Each row has a name. After each piece below comes the name of the row it's from, unless a question asks for something else. Each question is about the rows just above it.

[139 129 128 131 147 107] : q_669
[123 127 131 119 127 119] : q_718
[181 172 178 105  95 188] : q_820
[154  74  73 198 173 134] : q_253
[102  99 116 147 169 122] : q_633
[101 109 125 111 150 131] : q_571
[174 182 122 108 114 113] : q_424
[172 142  93 121 117  68] : q_976
[154  87  67 172 170 121] : q_697
[106 145 113 135 117 113] : q_629
[150 145 110 171 112 172] : q_603
The one value in q_629 and q_424: -> [113]
The one value in q_718 and q_669: -> [131]
[172 170 121] is in which row? -> q_697
Which value is in both q_820 and q_603? -> [172]
Shared by q_603 and q_976: -> [172]

[131 133 135 121 110 118 124 163 128 130 124 120 119 117 124 133 131 148
 126 119 129 133 146 114 134 140 129 123]  q_98
[131 133 135 121 110 118 124 163 128 130 124 120 119 117 124 133 131 148
 126 119 162 148 147 113 140 150 109 122]  q_534
[122 130 135 137 109 128 115 136 116 137 102 108 100 136 131 114 131 127
 157 131 154 141 139 118 137 141 118 117]  q_236
[128 129 132 131 125 125 126 140 127 128 125 125 133 121 123 131 133 128
 124 134 129 131 132 137 131 136 127 141]  q_182
[122 119 122 134 136 131 133 111 136 134 127 131 129 137 126 133 124 116
 128 128 117 119 119 133 127 126 133 139]  q_163
[121 118 125 141 126 117 126 138 134 140 130 140 147 127 112 149 134 120
 117 152 115 114 138 119 129 149 132 185]  q_986
[125 130 130 130 124 125 122 144 125 128 127 129 136 125 123 133 135 131
 124 138 131 127 133 122 126 133 122 144]  q_298
[137 108 128 115 136 116 137 102 135 143 156 158 133 128 119 157 117 133
 115 114  95 102 129 123 129 122 157 132]  q_963
[134 140 134 114 113 123 125 160 120 120 131 120 115 114 133 123 131 156
 130 107 135 139 146 119 129 125 128  91]  q_342
[125 120 123 132 122 113 129 153 126 139 141 145 133 120 115 147 129 134
 120 134 114 117 135 118 132 138 143 148]  q_919
[137 109 128 115 136 116 137 102] is in which row? -> q_236
Which row holds [134 140 134 114 113 123 125 160 120 120 131 120 115 114 133 123 131 156
 130 107 135 139 146 119 129 125 128  91]? -> q_342
Which row holds [131 133 135 121 110 118 124 163 128 130 124 120 119 117 124 133 131 148
 126 119 162 148 147 113 140 150 109 122]? -> q_534
q: [131 133 135 121 110 118 124 163 128 130 124 120 119 117 124 133 131 148
 126 119 129 133 146 114 134 140 129 123] -> q_98
q: [122 130 135 137 109 128 115 136 116 137 102 108 100 136 131 114 131 127
 157 131 154 141 139 118 137 141 118 117] -> q_236

[127 138 137 122  82] : q_598
[127 138 137 125  65] : q_400
[ 69  80 120 131 164] : q_588
[127 138 137 124  65] : q_435
q: [127 138 137 125  65] -> q_400
q: [127 138 137 124  65] -> q_435
[ 69  80 120] is in which row? -> q_588
q: [127 138 137 124] -> q_435
Which row holds [138 137 124  65]? -> q_435
Where do [127 138 137 122  82] appear? -> q_598

[113 193 112 163  93 112] -> q_659
[131 111 112  93  93  92] -> q_689
[ 86  90  94 175  95 148] -> q_108
Which row holds [111 112  93  93]? -> q_689
q: [ 86  90  94 175  95 148] -> q_108
q: [113 193 112 163  93 112] -> q_659

[109 118  99 111 136 151 150 120 151 137] -> q_36
[115 125 130 128 123 149 117 146 128 134] -> q_202
[134 127 146 129 153 119 125 119 124 135] -> q_97
[176 134 165 151 134 133 131 123  99 104] -> q_169
[118 128 194 130 155 137 110 104 108 147] -> q_151
[148 110 139 131 134 159 153 134 142 127] -> q_12
[128 116  55 104 113 124 143 125 122 151] -> q_538
[129  75 162 130 153 124  95 100  97 137] -> q_513
[109 118  99 111 136 151 150 137 151 135] -> q_141
[156 124 195 137 101 109 118 116 111 131] -> q_418
[134 134  63 111 125  97 142 148 157 118] -> q_502
Which value is in both q_151 and q_12? -> [110]
The one value in q_151 and q_502: -> [118]
The row with [104 113 124 143 125 122 151] is -> q_538
Which row holds [134 133 131 123  99]? -> q_169

[ 65 118 135  98 122  88 160 110 127 129  84 101 105  69]  q_244
[ 66 127 124  92 128  77 119 121 116 114  77 164 130  69]  q_567
[ 98 120 123 130 115 101 167 129 136 153 127  92  89 111]  q_521
[100 128 121 111 141  93 178 141 136 123 119 148 120 116]  q_247
[104 127 151 110 111 121  86  97 139 117 117 162 134 127]  q_210
[142 132 134 150 123 155 176 103 119 118 174 101 150 183]  q_707
[147 134 112 105 109 129 145 129 144 109 124 128 122 135]  q_214
[130 129 111 140 138 124 134 135 146 131 160 167 134 122]  q_383
[ 59 147 139  82 123  67 172 134 123 119  92 187 123  60]  q_996
[102 137 105 115 126 129  77 141 136 123 119 148 114 116]  q_946
[100 128 121 111 141  93 178 141 142 122  90 126 134  79]  q_337
Where do [160 110 127 129] appear? -> q_244
q: [100 128 121 111 141  93 178 141 142 122  90 126 134  79] -> q_337

[104  90 136 105 147 125] : q_277
[154  85 181 134 126 118] : q_783
[156  86 182 137 125 118] : q_143
[145  88 141 107 146 124] : q_429
[147  84 105 116 139 121] : q_61
[141  92 132 104 148 126] : q_804
[159  90 187 143 121 119] : q_748
[153  84 180 132 127 118] : q_966
q: [121 119] -> q_748
q: [ 90 187 143] -> q_748
q: [153  84 180 132 127] -> q_966
Which value is in both q_804 and q_277? -> [104]

